Here is a tiny trained network, its code and every weight. The questions are about switching its units off for an input and a class, where a switched-off unit gives its printed mean instead of its output.

import numpy as np


def w(rows, s, z=0):
    codes = np.array(rows[::2]) - 128.0
    scale = np.full(codes.shape[1], s)
    scale[-1] = z or s
    return codes * scale


def norm(h):
    return h / np.sqrt((h * h).mean(-1, keepdims=True) + 1e-5)


def f(y):
    return np.maximum(y, 0)


def log_softmax(a):
    a = a - a.max(-1, keepdims=True)
    return a - np.log(np.exp(a).sum(-1, keepdims=True))


def net(x, mask):
    res = np.array(x, float).reshape(1, 2) / 4 @ E
    u = 0
    for l in range(2):
        y = f(norm(res) @ A[l][:, :-1].T + A[l][:, -1])
        res = res + np.where(mask[u : u + 4], y, B[l][:, -1]) @ B[l][:, :-1]
        u += 4
    return log_softmax(norm(res)[-1] @ U[:, :-1].T + U[:, -1])


A, B = {}, {}
E = w([
[88,246,3,167,58,184,102,64,228,33],'x0',
[186,74,47,34,45,46,152,37,179,112],'x1',
],0.0034)
A[0] = w([
[139,187,68,116,23,187,172,64,209,82,101],'0.n0',
[157,141,29,45,140,3,99,39,208,155,211],'0.n1',
[35,210,137,199,227,154,66,176,122,136,253],'0.n2',
[189,93,189,100,138,93,173,137,124,218,117],'0.n3',
],0.003,0.0012)
B[0] = w([
[68,31,111,153,153,59,125,136,5,125,226],'0.n0',
[160,129,201,127,103,214,149,175,135,105,248],'0.n1',
[191,53,162,92,48,154,172,139,111,91,252],'0.n2',
[36,55,137,98,82,186,127,122,75,3,218],'0.n3',
],0.0036,0.0045)
A[1] = w([
[57,235,37,172,115,169,93,85,191,67,36],'1.n0',
[83,246,178,221,186,228,104,191,148,133,21],'1.n1',
[169,136,69,27,80,91,132,44,228,117,2],'1.n2',
[93,123,141,129,83,209,132,135,123,46,142],'1.n3',
],0.012,0.00089)
B[1] = w([
[104,31,254,84,199,122,135,180,46,167,195],'1.n0',
[172,137,54,112,6,154,152,87,178,46,196],'1.n1',
[159,163,79,149,49,167,143,119,163,74,177],'1.n2',
[133,173,89,155,148,99,118,120,149,161,248],'1.n3',
],0.0084,0.016)
U = w([
[189,140,65,141,2,180,173,108,169,36,170],'0',
[95,36,227,103,189,127,149,177,43,140,233],'1',
[117,217,52,207,209,60,108,118,151,207,145],'2',
[74,167,171,106,192,180,89,57,192,119,6],'3',
[58,178,166,87,204,186,82,90,204,110,5],'4',
],0.0074,0.0029)

Each question gives the input, the list of numbers given to net, and the class t.
The units are the neurons (one row each of A and B). Each row of codes is followed by its name. A weight is (code - 128) times the scale printed after its matrix; where a second scale follows, it is the last column's (A, B and U).
mask holds one flag per neuron, layer by layer. A switched-off neuron (its flag False) gives its mean, the last column of its row in B, instead of its output. The means were averaged over made-up inputs and are rounded, as every weight is.
A unit's drop is (log p(t) with every unit on - log p(t) with that unit switched off) / (log p(t) with every unit on - log p(t) with every unit switched off).
The circuit of an input: a set's keep is (log p(t) with only the set's units on - log p(t) with every unit switched off) / (log p(t) with every unit on - log p(t) with every unit switched off). Starting from all 8 units, units are removed one at a time, each time the one whose removal leaves the highest keep (on an exact tie, the one counted first), for as long as the keep stays at least 0.8.
units of the circuit, in order: the units of the circuit, biggest drop first
k most important neurons: the k neurons with the biggest drops, biggest first
top k neurons in layer l: the k neurons of layer l with the biggest drops, biggest first
drop when u is switched off: that unit's drop, to one decimal
input [3,-3], class 2: 4 most important neurons	[0.n2, 1.n3, 0.n1, 1.n2]
input [-6,-6], class 0: units of the circuit, in order	[1.n0]
input [-2,3], class 2: units of the circuit, in order	[1.n1, 1.n0, 0.n2]
input [7,-6], class 1: 3 most important neurons	[1.n0, 0.n1, 1.n2]
input [-6,-7], class 0: 3 most important neurons	[1.n0, 1.n1, 0.n0]
input [-2,2], class 2: units of the circuit, in order	[1.n1, 1.n0, 1.n2]
input [-2,-3], class 2: 3 most important neurons	[0.n2, 1.n0, 1.n1]
input [6,-5], class 1: top 2 neurons in layer 1	[1.n0, 1.n2]
input [1,3], class 2: 3 most important neurons	[0.n1, 1.n1, 1.n0]
input [-5,2], class 1: top 3 neurons in layer 1	[1.n1, 1.n2, 1.n3]
input [3,3], class 2: 2 most important neurons	[0.n1, 0.n0]
input [4,-2], class 1: 2 most important neurons	[1.n0, 0.n1]
input [6,5], class 1: 2 most important neurons	[1.n0, 0.n2]
input [-4,-5], class 0: 2 most important neurons	[1.n0, 0.n0]
input [0,1], class 2: 2 most important neurons	[1.n1, 1.n0]
input [5,3], class 1: top neuron in layer 0	[0.n2]
input [0,-2], class 2: 3 most important neurons	[0.n2, 1.n1, 1.n0]
input [5,4], class 1: 2 most important neurons	[1.n0, 0.n2]
input [-2,-7], class 0: drop when 0.n1 is switched off	0.0
input [8,-7], class 1: drop when 0.n1 is switched off	0.4
input [2,-2], class 2: top neuron in layer 1	[1.n1]
input [7,3], class 1: drop when 1.n0 is switched off	1.0
input [-3,-2], class 2: top 2 neurons in layer 0	[0.n3, 0.n0]
